Here is a tiny trained network, its code and every weight. The questions are about switching its units off for an input and a target symbol, where a switched-off unit gives its printed mean instead of its output.

import numpy as np


def w(rows, s, z=0):
    codes = np.array(rows[::2]) - 128.0
    scale = np.full(codes.shape[1], s)
    scale[-1] = z or s
    return codes * scale


def norm(h):
    return h / np.sqrt((h * h).mean(-1, keepdims=True) + 1e-5)


def f(y):
    return np.maximum(y, 0)


def softmax(a):
    e = np.exp(a - a.max(-1, keepdims=True))
    return e / e.sum(-1, keepdims=True)


def log_softmax(a):
    a = a - a.max(-1, keepdims=True)
    return a - np.log(np.exp(a).sum(-1, keepdims=True))


def net(x, mask):
    ids = ['αβγδεζθλμπστψ'.index(c) for c in x.split()]
    T = len(ids)
    res = E[ids] + P[:T]
    u = 0
    for l in range(2):
        r = norm(res)
        for j in range(2):
            rows = slice(3 * j, 3 * j + 3)
            q, k, v = (r @ M[l][rows].T for M in (Q, K, V))
            z = softmax(np.where(np.tri(T) > 0, q @ k.T / 3**0.5, -1e9)) @ v
            o = O[l][rows]
            res = res + np.where(mask[u + j], z, o[:, -1]) @ o[:, :-1]
        u += 2
        y = f(norm(res) @ A[l][:, :-1].T + A[l][:, -1])
        res = res + np.where(mask[u : u + 16], y, B[l][:, -1]) @ B[l][:, :-1]
        u += 16
    return log_softmax(norm(res)[-1] @ U[:, :-1].T + U[:, -1])


Q, K, V, O, A, B = {}, {}, {}, {}, {}, {}
E = w([
[156,96,168,108,153],'α',
[133,124,119,116,120],'β',
[139,120,118,126,132],'γ',
[142,122,118,119,122],'δ',
[152,139,82,168,114],'ε',
[124,123,117,120,127],'ζ',
[71,58,161,182,58],'θ',
[127,122,120,126,132],'λ',
[225,4,8,4,220],'μ',
[98,157,156,123,159],'π',
[71,151,144,146,103],'σ',
[156,148,116,121,151],'τ',
[126,119,116,131,139],'ψ',
],0.0021)
P = w([
[169,176,197,184,112],'0',
[35,25,59,22,122],'1',
[31,22,57,41,128],'2',
[17,30,69,47,111],'3',
[17,30,72,61,112],'4',
[13,34,67,58,96],'5',
[5,34,71,54,82],'6',
[6,30,71,54,85],'7',
[20,35,83,65,84],'8',
],0.00025)
Q[0] = w([
[194,126,254,176,66],'0.h0',
[166,118,99,251,161],'0.h0',
[142,107,52,250,205],'0.h0',
[172,236,236,231,144],'0.h1',
[77,20,20,30,114],'0.h1',
[80,20,19,29,105],'0.h1',
],0.0032)
K[0] = w([
[99,216,77,53,125],'0.h0',
[150,240,240,153,221],'0.h0',
[173,234,252,227,228],'0.h0',
[24,42,63,62,140],'0.h1',
[229,214,196,195,115],'0.h1',
[231,211,194,197,114],'0.h1',
],0.0034)
V[0] = w([
[145,25,20,136,111],'0.h0',
[101,186,172,156,205],'0.h0',
[112,107,149,143,246],'0.h0',
[185,124,206,72,52],'0.h1',
[203,199,204,254,163],'0.h1',
[64,49,34,129,175],'0.h1',
],0.0007)
O[0] = w([
[101,145,133,179,217,254],'0.h0',
[223,160,150,69,64,45],'0.h0',
[235,167,123,108,113,111],'0.h0',
[133,192,32,164,101,119],'0.h1',
[137,83,174,212,51,70],'0.h1',
[128,128,183,55,255,173],'0.h1',
],0.00085,0.00037)
A[0] = w([
[166,146,151,96,71,92],'0.n0',
[159,157,175,234,189,86],'0.n1',
[135,211,209,178,103,78],'0.n2',
[87,175,207,79,202,11],'0.n3',
[74,203,108,151,83,65],'0.n4',
[170,183,136,67,223,8],'0.n5',
[137,246,187,136,99,47],'0.n6',
[127,161,203,174,138,82],'0.n7',
[32,220,140,149,164,92],'0.n8',
[12,143,109,117,173,143],'0.n9',
[194,144,185,137,78,68],'0.n10',
[128,91,228,117,125,131],'0.n11',
[90,131,114,11,22,174],'0.n12',
[146,65,121,155,95,128],'0.n13',
[141,139,78,162,121,64],'0.n14',
[219,202,115,61,181,60],'0.n15',
],0.0014,0.0011)
B[0] = w([
[90,135,126,167,158,129],'0.n0',
[181,90,219,118,178,135],'0.n1',
[194,191,135,85,99,138],'0.n2',
[71,159,122,14,72,156],'0.n3',
[122,144,189,182,200,139],'0.n4',
[96,218,88,244,179,147],'0.n5',
[246,67,102,55,53,136],'0.n6',
[172,182,118,107,126,137],'0.n7',
[105,83,88,75,213,177],'0.n8',
[243,134,134,118,112,249],'0.n9',
[34,204,66,165,151,131],'0.n10',
[134,182,179,157,93,174],'0.n11',
[146,108,124,190,208,242],'0.n12',
[69,186,135,116,139,187],'0.n13',
[141,175,122,181,69,132],'0.n14',
[136,207,81,129,233,150],'0.n15',
],0.0014,0.0012)
Q[1] = w([
[149,3,4,128,249],'1.h0',
[127,253,249,159,8],'1.h0',
[124,254,252,75,12],'1.h0',
[172,253,246,165,26],'1.h1',
[12,5,16,88,224],'1.h1',
[22,253,251,11,96],'1.h1',
],0.0035)
K[1] = w([
[252,238,216,197,63],'1.h0',
[6,22,32,73,196],'1.h0',
[4,18,50,44,212],'1.h0',
[27,9,34,52,146],'1.h1',
[183,248,233,200,97],'1.h1',
[5,24,99,17,202],'1.h1',
],0.0035)
V[1] = w([
[151,159,166,42,57],'1.h0',
[220,162,145,110,106],'1.h0',
[173,79,122,249,182],'1.h0',
[144,68,211,135,196],'1.h1',
[143,217,205,194,116],'1.h1',
[186,100,90,66,54],'1.h1',
],0.0012)
O[1] = w([
[59,71,98,156,215,56],'1.h0',
[23,108,146,187,106,87],'1.h0',
[170,166,203,101,11,212],'1.h0',
[206,78,234,158,134,195],'1.h1',
[92,201,189,137,148,215],'1.h1',
[60,67,59,111,181,4],'1.h1',
],0.0011,0.00035)
A[1] = w([
[144,80,132,187,143,51],'1.n0',
[68,112,138,122,190,155],'1.n1',
[4,212,219,248,188,5],'1.n2',
[115,132,57,221,91,117],'1.n3',
[144,211,196,150,98,162],'1.n4',
[166,176,145,50,12,85],'1.n5',
[65,60,135,238,153,96],'1.n6',
[206,162,70,122,141,141],'1.n7',
[207,84,105,183,114,135],'1.n8',
[70,159,190,179,185,110],'1.n9',
[108,127,43,200,86,109],'1.n10',
[117,160,122,147,57,79],'1.n11',
[129,236,145,40,211,101],'1.n12',
[159,92,157,40,126,119],'1.n13',
[114,48,151,129,41,150],'1.n14',
[140,217,27,183,185,111],'1.n15',
],0.0019,0.0023)
B[1] = w([
[132,229,163,29,168,129],'1.n0',
[159,180,137,120,106,236],'1.n1',
[51,210,30,72,4,156],'1.n2',
[138,44,146,135,76,180],'1.n3',
[98,86,80,92,167,195],'1.n4',
[152,211,131,130,42,143],'1.n5',
[50,141,139,140,165,229],'1.n6',
[135,119,60,133,142,197],'1.n7',
[97,133,120,60,127,182],'1.n8',
[145,89,59,77,92,176],'1.n9',
[138,60,146,153,40,175],'1.n10',
[167,25,135,101,219,137],'1.n11',
[62,171,189,178,141,217],'1.n12',
[156,66,140,121,164,186],'1.n13',
[153,169,188,163,139,247],'1.n14',
[222,158,112,235,124,186],'1.n15',
],0.0025,0.0013)
U = w([
[252,2,254,3,254,128],'α',
[254,253,3,2,3,6],'β',
[254,2,2,2,254,145],'γ',
[254,253,229,102,9,2],'δ',
[254,2,3,254,3,141],'ε',
[252,3,2,2,251,18],'ζ',
[2,2,254,254,2,254],'θ',
[3,3,3,254,254,51],'λ',
[253,2,3,3,254,34],'μ',
[2,253,254,2,254,254],'π',
[2,253,3,3,3,153],'σ',
[254,254,2,254,254,209],'τ',
[254,253,252,3,3,2],'ψ',
],0.0035)

Each question gives the input, a string of symbols that net reads in full, and the target symbol t.
The units are the heads (3 rows each of Q, K, V and O) and the neurons (one row each of A and B). Each row of codes is followed by its name. A weight is (code - 128) times the scale printed after its matrix; where a second scale follows, it is the last column's (O, A, B and U).
mask holds one flag per unit, layer by layer, with each layer's heads first. A switched-off unit (its flag False) gives its mean, the last column of its rows in O or B, instead of its output. The means were averaged over made-up inputs and are rounded, as every weight is.
A unit's drop is (log p(t) with every unit on - log p(t) with that unit switched off) / (log p(t) with every unit on - log p(t) with every unit switched off).
The circuit of an input: a set's keep is (log p(t) with only the set's units on - log p(t) with every unit switched off) / (log p(t) with every unit on - log p(t) with every unit switched off). Starting from the 12 units with the biggest drops (on a tie, the unit counted first), units are removed one at a time, each time the one whose removal leaves the highest keep (on an exact tie, the one counted first), for as long as the keep stays at least 0.8.
circuit, biggest first: the units of the circuit, biggest drop first
most important unit: the unit with the biggest drop
top k neurons: the k neurons with the biggest drops, biggest first
top k neurons in layer l: the k neurons of layer l with the biggest drops, biggest first
which heads matter: for each layer, one digit per head in row order, 1 if its drop is at least 0.15 and else 0, layers parted by /
drop when u is switched off: that unit's drop, to one decimal
input τ π ζ, target θ: which heads matter : 01 / 10
input δ τ γ ζ π ψ β, target ε: circuit, biggest first : 0.h1, 0.n12, 1.n10
input π δ ψ β, target λ: circuit, biggest first : 1.h0, 0.h0
input π θ ζ μ λ δ, target λ: which heads matter : 00 / 10
input π θ θ β θ τ β ζ, target λ: which heads matter : 10 / 10
input τ ζ γ λ ψ, target θ: circuit, biggest first : 0.h1, 1.h0
input α λ α α θ δ δ λ, target π: most important unit : 1.h1
input π ζ π θ θ π μ ψ γ, target λ: circuit, biggest first : 1.h0, 0.h0, 0.n6
input σ γ θ τ π μ τ θ γ, target τ: top 2 neurons : 0.n2, 0.n6
input λ θ λ π τ π θ δ λ, target σ: which heads matter : 01 / 01
input δ θ β θ θ θ π γ, target ε: circuit, biggest first : 0.h1, 1.n10
input ψ θ π θ μ λ, target α: which heads matter : 01 / 00
input δ δ π δ δ, target ε: which heads matter : 01 / 01
input τ π ζ δ, target θ: which heads matter : 01 / 00
input ψ β π σ π β, target α: which heads matter : 01 / 00
input δ ε θ λ ψ θ σ δ, target ε: top 2 neurons in layer 0 : 0.n12, 0.n8
input α δ ε τ π ε τ θ δ, target π: top neuron : 0.n12
input σ θ τ θ τ σ θ π ψ, target τ: top 2 neurons : 0.n2, 0.n6
input α ψ θ θ λ μ σ θ δ, target π: which heads matter : 00 / 11
input ψ α τ λ π δ, target α: most important unit : 0.n12
input λ α μ λ ε λ ψ λ, target σ: top 4 neurons : 0.n12, 0.n2, 1.n2, 0.n1
input δ θ ψ, target ε: which heads matter : 01 / 00
input δ γ θ ψ μ ζ, target ε: top 2 neurons : 0.n12, 0.n9
input π ε θ δ τ ψ δ ζ, target λ: drop when 0.n12 is switched off : 0.3
input τ δ π θ μ ζ, target θ: drop when 0.h1 is switched off : 1.1
input τ δ ζ ψ, target θ: drop when 0.h1 is switched off : 0.8
input λ δ θ τ α θ π θ γ, target σ: drop when 0.n2 is switched off : 0.1
input π θ μ β α α β δ, target λ: top neuron in layer 0 : 0.n12
